Below are the code and all the weights of a small trained network. Each question names an input and a class and asks about switching units off, where a switched-off unit gives its printed mean instead of its output.

import numpy as np


def w(rows, s, z=0):
    codes = np.array(rows[::2]) - 128.0
    scale = np.full(codes.shape[1], s)
    scale[-1] = z or s
    return codes * scale


def norm(h):
    return h / np.sqrt((h * h).mean(-1, keepdims=True) + 1e-5)


def f(y):
    return np.maximum(y, 0)


def log_softmax(a):
    a = a - a.max(-1, keepdims=True)
    return a - np.log(np.exp(a).sum(-1, keepdims=True))


def net(x, mask):
    res = np.array(x, float).reshape(1, 2) / 4 @ E
    u = 0
    for l in range(2):
        y = f(norm(res) @ A[l][:, :-1].T + A[l][:, -1])
        res = res + np.where(mask[u : u + 14], y, B[l][:, -1]) @ B[l][:, :-1]
        u += 14
    return log_softmax(norm(res)[-1] @ U[:, :-1].T + U[:, -1])


A, B = {}, {}
E = w([
[135,20,121,120,140,141,252,105,117,174,151,110],'x0',
[122,55,114,118,39,123,123,180,131,210,88,130],'x1',
],0.0031)
A[0] = w([
[145,163,112,137,145,107,129,120,124,118,113,140,122],'L0N0',
[132,78,134,114,116,131,175,144,129,149,101,108,69],'L0N1',
[141,102,132,158,121,105,149,132,148,138,118,135,141],'L0N2',
[137,134,142,114,89,130,181,157,111,130,79,104,7],'L0N3',
[125,1,130,143,111,130,148,124,121,169,121,145,70],'L0N4',
[123,101,144,150,170,97,142,121,145,144,119,159,92],'L0N5',
[107,95,114,138,142,130,104,121,131,126,149,139,76],'L0N6',
[123,120,153,131,95,140,115,129,114,156,141,141,47],'L0N7',
[124,156,155,125,158,145,112,125,125,108,120,132,85],'L0N8',
[132,43,121,118,41,117,103,144,138,186,106,134,44],'L0N9',
[121,99,139,145,117,128,106,129,138,149,147,146,8],'L0N10',
[132,18,125,127,93,133,182,140,127,177,135,126,58],'L0N11',
[123,58,116,111,168,125,211,116,132,113,144,127,97],'L0N12',
[125,137,114,105,100,117,125,121,141,138,158,127,59],'L0N13',
],0.0072,0.0018)
B[0] = w([
[136,86,127,131,90,103,121,119,150,174,143,147,159],'L0N0',
[121,122,82,83,137,95,124,168,172,114,176,90,193],'L0N1',
[96,127,93,99,89,201,149,117,188,103,96,173,159],'L0N2',
[144,88,147,130,103,197,130,17,92,108,215,149,158],'L0N3',
[85,119,65,52,118,64,91,117,146,90,178,130,236],'L0N4',
[138,75,149,151,124,147,116,135,109,60,96,104,145],'L0N5',
[116,105,130,127,141,149,113,116,128,92,124,146,129],'L0N6',
[176,146,150,53,191,117,160,139,106,79,87,56,152],'L0N7',
[111,120,133,129,77,115,92,131,146,178,136,148,167],'L0N8',
[64,67,129,178,142,169,181,220,104,198,157,123,254],'L0N9',
[139,181,227,2,133,149,139,97,144,126,86,108,142],'L0N10',
[86,115,53,37,121,60,95,150,159,90,186,116,250],'L0N11',
[189,182,201,212,143,158,135,108,101,161,23,147,209],'L0N12',
[133,139,116,155,155,113,124,101,141,133,127,152,133],'L0N13',
],0.0091,0.0089)
A[1] = w([
[194,162,90,160,97,15,106,46,162,123,84,150,143],'L1N0',
[98,188,92,116,150,118,100,146,121,105,136,140,88],'L1N1',
[108,122,101,147,160,103,134,141,131,121,117,132,143],'L1N2',
[124,76,101,67,81,122,87,79,146,82,182,132,110],'L1N3',
[135,165,71,43,158,90,105,125,146,6,131,85,102],'L1N4',
[152,162,166,78,30,165,54,42,129,121,187,146,77],'L1N5',
[156,131,89,120,38,252,196,108,189,63,120,133,58],'L1N6',
[137,131,233,253,163,237,171,203,51,195,77,120,121],'L1N7',
[202,104,242,221,152,208,209,59,87,129,91,143,73],'L1N8',
[222,165,204,237,151,170,179,77,64,181,63,107,84],'L1N9',
[134,119,138,154,99,156,53,73,124,83,190,141,69],'L1N10',
[164,43,114,101,99,114,143,87,109,139,103,130,84],'L1N11',
[150,117,89,125,100,147,154,118,100,86,140,104,5],'L1N12',
[100,92,150,108,86,180,148,157,51,129,111,84,121],'L1N13',
],0.0063,0.0015)
B[1] = w([
[125,157,185,39,138,169,139,135,163,134,87,117,235],'L1N0',
[136,88,159,147,140,148,193,80,141,171,116,149,174],'L1N1',
[133,161,168,155,116,188,169,94,99,172,190,143,156],'L1N2',
[144,148,135,243,124,171,131,112,90,150,110,162,254],'L1N3',
[179,146,223,125,134,163,138,132,106,145,79,96,231],'L1N4',
[93,134,109,148,180,101,144,70,165,104,186,162,233],'L1N5',
[150,109,169,95,104,59,30,142,91,55,157,95,130],'L1N6',
[222,213,53,209,85,49,155,142,165,192,73,106,242],'L1N7',
[83,71,25,173,143,208,124,108,39,2,105,176,186],'L1N8',
[100,40,30,154,142,213,160,85,14,40,169,158,192],'L1N9',
[68,131,101,173,97,146,73,143,148,151,119,194,184],'L1N10',
[98,194,129,128,135,134,66,171,133,98,142,129,138],'L1N11',
[125,167,116,127,146,107,90,180,112,141,105,124,133],'L1N12',
[206,161,114,41,100,63,94,27,156,60,143,118,173],'L1N13',
],0.0088,0.0066)
U = w([
[155,103,188,140,124,77,50,130,85,55,156,115,39],'0',
[66,52,92,70,117,115,150,189,131,143,227,113,179],'1',
[180,151,246,81,151,169,148,116,128,120,66,110,181],'2',
[143,91,63,196,141,180,149,97,49,44,104,163,190],'3',
[131,106,156,156,140,120,123,136,116,119,131,126,14],'4',
[134,96,167,163,146,115,120,138,117,118,134,124,2],'5',
[206,174,92,181,89,59,143,142,154,173,106,116,169],'6',
[69,161,165,172,149,135,90,67,203,144,159,229,193],'7',
],0.011,0.0041)

Each question gives the input, the list of numbers given to net, and the class t.
The units are the neurons (one row each of A and B). Each row of codes is followed by its name. A weight is (code - 128) times the scale printed after its matrix; where a second scale follows, it is the last column's (A, B and U).
mask holds one flag per neuron, layer by layer. A switched-off neuron (its flag False) gives its mean, the last column of its row in B, instead of its output. The means were averaged over made-up inputs and are rounded, as every weight is.
A unit's drop is (log p(t) with every unit on - log p(t) with that unit switched off) / (log p(t) with every unit on - log p(t) with every unit switched off).
The circuit of an input: a set's keep is (log p(t) with only the set's units on - log p(t) with every unit switched off) / (log p(t) with every unit on - log p(t) with every unit switched off). Starting from the 12 units with the biggest drops (on a tie, the unit counted first), units are removed one at a time, each time the one whose removal leaves the highest keep (on an exact tie, the one counted first), for as long as the keep stays at least 0.8.
units of the circuit, in order: the units of the circuit, biggest drop first
most important unit: the unit with the biggest drop
k most important neurons: the k neurons with the biggest drops, biggest first
top k neurons in layer l: the k neurons of layer l with the biggest drops, biggest first
drop when u is switched off: that unit's drop, to one decimal
input [-6,3], class 6: 2 most important neurons : L0N4, L0N12
input [-3,5], class 6: units of the circuit, in order : L0N11, L0N4, L1N7
input [-4,-4], class 7: 2 most important neurons : L0N9, L0N12
input [-4,2], class 6: top 2 neurons in layer 0 : L0N12, L0N4
input [0,-6], class 7: 3 most important neurons : L0N12, L0N9, L0N8
input [5,0], class 2: 3 most important neurons : L0N12, L1N4, L1N7
input [-5,7], class 6: units of the circuit, in order : L0N11, L1N7, L0N4
input [0,-7], class 7: top 3 neurons in layer 0 : L0N12, L0N9, L0N8
input [-6,7], class 6: most important unit : L0N11
input [7,-1], class 2: 2 most important neurons : L0N12, L1N4
input [-2,-4], class 7: 2 most important neurons : L0N12, L0N9
input [-3,2], class 6: top 2 neurons in layer 0 : L0N11, L0N4
input [-8,4], class 6: 4 most important neurons : L0N4, L0N11, L0N12, L0N3
input [7,-4], class 2: most important unit : L0N9
input [-4,-6], class 7: drop when L0N12 is switched off : 4.3
input [6,-1], class 2: drop when L1N4 is switched off : 0.2
input [7,0], class 2: drop when L1N7 is switched off : 0.3
input [-2,-5], class 7: drop when L0N12 is switched off : 3.9
